Below is a small trained network, with its code and all its weights. Each question gives an input and a target symbol and asks what happens when units are switched off, that is, made to give their printed mean instead of their output.

import numpy as np


def w(rows, s, z=0):
    codes = np.array(rows[::2]) - 128.0
    scale = np.full(codes.shape[1], s)
    scale[-1] = z or s
    return codes * scale


def norm(h):
    return h / np.sqrt((h * h).mean(-1, keepdims=True) + 1e-5)


def f(y):
    return np.maximum(y, 0)


def softmax(a):
    e = np.exp(a - a.max(-1, keepdims=True))
    return e / e.sum(-1, keepdims=True)


def log_softmax(a):
    a = a - a.max(-1, keepdims=True)
    return a - np.log(np.exp(a).sum(-1, keepdims=True))


def net(x, mask):
    ids = ['βθλξφψω'.index(c) for c in x.split()]
    T = len(ids)
    res = E[ids] + P[:T]
    u = 0
    for l in range(2):
        q, k, v = (norm(res) @ M[l].T for M in (Q, K, V))
        z = softmax(np.where(np.tri(T) > 0, q @ k.T / 3**0.5, -1e9)) @ v
        res = res + np.where(mask[u], z, O[l][:, -1]) @ O[l][:, :-1]
        u += 1
        y = f(norm(res) @ A[l][:, :-1].T + A[l][:, -1])
        res = res + np.where(mask[u : u + 4], y, B[l][:, -1]) @ B[l][:, :-1]
        u += 4
    return log_softmax(norm(res)[-1] @ U[:, :-1].T + U[:, -1])


Q, K, V, O, A, B = {}, {}, {}, {}, {}, {}
E = w([
[156,136,4,117,136],'β',
[135,138,119,109,171],'θ',
[104,199,134,139,138],'λ',
[139,135,157,138,78],'ξ',
[90,91,105,148,110],'φ',
[108,99,85,124,113],'ψ',
[107,138,179,74,98],'ω',
],0.027)
P = w([
[232,26,121,195,219],'0',
[76,145,106,131,179],'1',
[66,189,126,57,158],'2',
[49,206,94,40,138],'3',
[53,221,69,40,140],'4',
[39,253,30,35,121],'5',
[47,234,75,39,151],'6',
],0.0049)
Q[0] = w([
[98,88,1,49,158],'0.h0',
[126,140,137,57,191],'0.h0',
[156,210,121,177,73],'0.h0',
],0.0081)
K[0] = w([
[184,162,47,128,253],'0.h0',
[159,124,7,142,175],'0.h0',
[71,106,106,70,4],'0.h0',
],0.0054)
V[0] = w([
[133,204,80,178,65],'0.h0',
[97,130,107,227,139],'0.h0',
[121,59,158,174,253],'0.h0',
],0.0049)
O[0] = w([
[88,254,167,150,200,101],'0.h0',
[132,72,243,61,125,97],'0.h0',
[90,212,250,143,131,248],'0.h0',
],0.0083,0.0014)
A[0] = w([
[111,100,200,167,108,2],'0.n0',
[154,147,250,112,153,156],'0.n1',
[107,184,87,180,78,164],'0.n2',
[125,234,107,120,214,34],'0.n3',
],0.011,0.003)
B[0] = w([
[94,189,124,147,38,133],'0.n0',
[87,93,86,255,125,172],'0.n1',
[132,205,249,85,91,188],'0.n2',
[80,198,235,27,129,244],'0.n3',
],0.0085,0.011)
Q[1] = w([
[78,40,98,170,2],'1.h0',
[248,213,238,144,252],'1.h0',
[205,185,156,131,126],'1.h0',
],0.0076)
K[1] = w([
[177,86,173,219,202],'1.h0',
[7,204,140,82,85],'1.h0',
[76,124,157,79,146],'1.h0',
],0.014)
V[1] = w([
[98,3,158,208,241],'1.h0',
[129,8,147,14,194],'1.h0',
[224,131,72,116,216],'1.h0',
],0.0065)
O[1] = w([
[110,91,194,27,158,55],'1.h0',
[12,98,168,153,240,75],'1.h0',
[142,208,203,115,159,3],'1.h0',
],0.011,0.0048)
A[1] = w([
[100,120,174,121,70,137],'1.n0',
[221,138,108,163,7,2],'1.n1',
[103,96,65,168,55,152],'1.n2',
[129,184,182,92,80,75],'1.n3',
],0.011,0.0019)
B[1] = w([
[211,188,16,110,84,204],'1.n0',
[203,108,254,60,250,211],'1.n1',
[131,178,84,195,172,196],'1.n2',
[163,60,157,118,96,254],'1.n3',
],0.0092,0.0078)
U = w([
[171,186,14,154,239,82],'β',
[77,99,204,73,239,125],'θ',
[121,159,173,195,31,114],'λ',
[246,72,132,99,149,143],'ξ',
[164,2,131,28,12,2],'φ',
[72,98,83,184,157,220],'ψ',
[135,47,18,126,66,223],'ω',
],0.0095,0.0037)

Each question gives the input, a string of symbols that net reads in full, and the target symbol t.
The units are the heads (3 rows each of Q, K, V and O) and the neurons (one row each of A and B). Each row of codes is followed by its name. A weight is (code - 128) times the scale printed after its matrix; where a second scale follows, it is the last column's (O, A, B and U).
mask holds one flag per unit, layer by layer, with each layer's heads first. A switched-off unit (its flag False) gives its mean, the last column of its rows in O or B, instead of its output. The means were averaged over made-up inputs and are rounded, as every weight is.
A unit's drop is (log p(t) with every unit on - log p(t) with that unit switched off) / (log p(t) with every unit on - log p(t) with every unit switched off).
The circuit of an input: a set's keep is (log p(t) with only the set's units on - log p(t) with every unit switched off) / (log p(t) with every unit on - log p(t) with every unit switched off). Starting from all 10 units, units are removed one at a time, each time the one whose removal leaves the highest keep (on an exact tie, the one counted first), for as long as the keep stays at least 0.8.
units of the circuit, in order: the units of the circuit, biggest drop first
unit that matters most: the unit with the biggest drop
top k neurons: the k neurons with the biggest drops, biggest first
k most important neurons of layer l: the k neurons of layer l with the biggest drops, biggest first
input λ θ θ θ φ, target β: units of the circuit, in order => 0.n3, 1.n2
input λ λ ψ ω, target β: top 3 neurons => 0.n3, 1.n2, 0.n1
input ξ φ θ ψ, target ξ: units of the circuit, in order => 1.h0, 1.n1, 0.n3
input θ θ ψ θ, target ψ: top 2 neurons => 0.n1, 1.n1
input β λ ω, target λ: units of the circuit, in order => 1.h0, 0.n1
input θ ψ θ, target ψ: unit that matters most => 0.n1
input φ θ φ φ λ ω, target ω: 2 most important neurons of layer 0 => 0.n0, 0.n2
input θ ψ λ θ ψ θ ξ, target ξ: top 2 neurons => 1.n1, 0.n3
input ψ θ θ ψ, target θ: 2 most important neurons of layer 0 => 0.n3, 0.n1
input β λ ξ φ φ, target λ: top 2 neurons => 1.n1, 0.n3
input ω θ λ β ω, target ψ: 3 most important neurons of layer 0 => 0.n3, 0.n2, 0.n1
input ξ ξ λ θ φ θ ψ, target ξ: units of the circuit, in order => 1.h0, 0.n3, 1.n1
input β φ θ ω, target λ: units of the circuit, in order => 1.h0, 0.n1, 1.n1
input φ ψ θ θ θ ξ φ, target ω: top 3 neurons => 0.n0, 0.n3, 0.n2
input ω ψ ψ, target ψ: unit that matters most => 0.h0
input ψ β ψ ξ ψ θ φ, target θ: 3 most important neurons of layer 0 => 0.n3, 0.n2, 0.n1
input ξ θ ω, target ξ: top 2 neurons => 1.n1, 0.n3
input ξ ξ θ φ ω, target ξ: top 3 neurons => 0.n3, 1.n1, 0.n0
input β θ θ φ, target λ: top 2 neurons => 0.n3, 1.n1
input θ θ θ φ φ ξ θ, target φ: 2 most important neurons of layer 1 => 1.n2, 1.n3
input ω θ θ φ, target ψ: 2 most important neurons of layer 0 => 0.n3, 0.n2
input θ θ φ λ θ, target φ: 2 most important neurons of layer 0 => 0.n3, 0.n1
input ξ φ θ λ ξ θ φ, target ξ: top neuron => 0.n3
input θ λ θ, target λ: top 2 neurons => 0.n3, 1.n1
input β ω ψ, target λ: 3 most important neurons of layer 1 => 1.n1, 1.n0, 1.n2
input ψ φ φ, target θ: 3 most important neurons of layer 0 => 0.n3, 0.n1, 0.n2
input φ β φ, target ω: unit that matters most => 0.n0
